Below are the code and all the weights of a small trained network. Each question names an input and a class and asks about switching units off, where a switched-off unit gives its printed mean instead of its output.

import numpy as np


def w(rows, s, z=0):
    codes = np.array(rows[::2]) - 128.0
    scale = np.full(codes.shape[1], s)
    scale[-1] = z or s
    return codes * scale


def f(y):
    return y / 2 * (1 + np.tanh(0.7978845608 * (y + 0.044715 * y**3)))


def log_softmax(a):
    a = a - a.max(-1, keepdims=True)
    return a - np.log(np.exp(a).sum(-1, keepdims=True))


def net(x, mask):
    res = np.array(x, float).reshape(1, 4) / 4 @ E
    y = f(res @ A[0][:, :-1].T + A[0][:, -1])
    res = res + np.where(mask, y, B[0][:, -1]) @ B[0][:, :-1]
    return log_softmax(res[-1] @ U[:, :-1].T + U[:, -1])


A, B = {}, {}
E = w([
[102,229,227],'x0',
[128,125,118],'x1',
[74,60,148],'x2',
[254,131,228],'x3',
],0.0089)
A[0] = w([
[43,120,90,116],'n0',
[199,90,132,179],'n1',
[165,165,120,27],'n2',
[223,136,168,162],'n3',
[150,106,4,213],'n4',
[139,216,124,134],'n5',
[79,85,142,180],'n6',
[135,177,128,78],'n7',
[175,97,121,35],'n8',
[175,107,124,112],'n9',
[217,27,192,127],'n10',
[11,174,198,201],'n11',
[140,195,133,129],'n12',
[125,63,117,18],'n13',
[169,129,114,38],'n14',
[123,151,232,197],'n15',
[22,157,62,254],'n16',
[128,195,123,93],'n17',
[161,134,112,29],'n18',
[193,248,114,125],'n19',
[210,111,196,96],'n20',
[59,129,135,68],'n21',
[198,172,109,100],'n22',
[146,119,113,176],'n23',
[177,92,148,109],'n24',
[34,114,117,189],'n25',
[105,213,46,181],'n26',
[189,91,98,152],'n27',
[186,148,41,55],'n28',
[186,166,228,99],'n29',
[141,189,132,82],'n30',
[93,176,89,202],'n31',
[133,70,132,225],'n32',
],0.015,0.0055)
B[0] = w([
[154,53,106,197],'n0',
[146,162,186,199],'n1',
[154,194,148,137],'n2',
[45,109,127,236],'n3',
[50,67,176,228],'n4',
[114,156,54,179],'n5',
[196,60,80,165],'n6',
[156,135,55,142],'n7',
[182,219,180,145],'n8',
[105,195,182,157],'n9',
[180,201,230,238],'n10',
[237,109,139,237],'n11',
[131,129,53,168],'n12',
[131,204,32,142],'n13',
[98,219,116,133],'n14',
[143,43,147,228],'n15',
[154,42,117,255],'n16',
[125,184,54,154],'n17',
[111,198,183,126],'n18',
[114,135,40,213],'n19',
[2,138,161,224],'n20',
[206,122,79,157],'n21',
[92,207,50,174],'n22',
[76,156,176,148],'n23',
[117,177,191,170],'n24',
[164,68,86,206],'n25',
[173,64,206,202],'n26',
[107,201,178,182],'n27',
[49,181,198,164],'n28',
[47,64,109,240],'n29',
[122,171,40,154],'n30',
[192,65,152,185],'n31',
[107,70,97,174],'n32',
],0.0082,0.013)
U = w([
[79,43,210,244],'0',
[86,41,114,2],'1',
[198,112,79,222],'2',
[221,103,120,35],'3',
[74,192,187,64],'4',
[137,114,254,94],'5',
[35,121,85,53],'6',
],0.01,0.0055)

Each question gives the input, the list of numbers given to net, and the class t.
The units are the neurons (one row each of A and B). Each row of codes is followed by its name. A weight is (code - 128) times the scale printed after its matrix; where a second scale follows, it is the last column's (A, B and U).
mask holds one flag per neuron, in row order. A switched-off neuron (its flag False) gives its mean, the last column of its row in B, instead of its output. The means were averaged over made-up inputs and are rounded, as every weight is.
A unit's drop is (log p(t) with every unit on - log p(t) with that unit switched off) / (log p(t) with every unit on - log p(t) with every unit switched off).
The circuit of an input: a set's keep is (log p(t) with only the set's units on - log p(t) with every unit switched off) / (log p(t) with every unit on - log p(t) with every unit switched off). Starting from the 12 units with the biggest drops (on a tie, the unit counted first), units are removed one at a time, each time the one whose removal leaves the highest keep (on an exact tie, the one counted first), for as long as the keep stays at least 0.8.
units of the circuit, in order: the units of the circuit, biggest drop first
top k neurons: the k neurons with the biggest drops, biggest first
drop when u is switched off: that unit's drop, to one decimal
input [-4,3,6,8], class 5: units of the circuit, in order -> n10
input [1,-6,-4,-5], class 2: units of the circuit, in order -> n20; n29
input [1,2,-3,1], class 6: top 2 neurons -> n11; n10
input [-6,4,-4,-8], class 0: top 2 neurons -> n4; n26
input [1,1,-1,3], class 6: top 2 neurons -> n26; n11
input [-3,-5,7,3], class 5: top 2 neurons -> n10; n29
input [-2,-6,2,-3], class 1: top 2 neurons -> n10; n1
input [-1,-2,0,2], class 4: top 2 neurons -> n16; n26
input [-1,4,1,6], class 5: drop when n10 is switched off -> 0.7
input [2,3,3,0], class 3: drop when n3 is switched off -> 0.2
input [-8,-1,2,3], class 5: drop when n10 is switched off -> 0.1
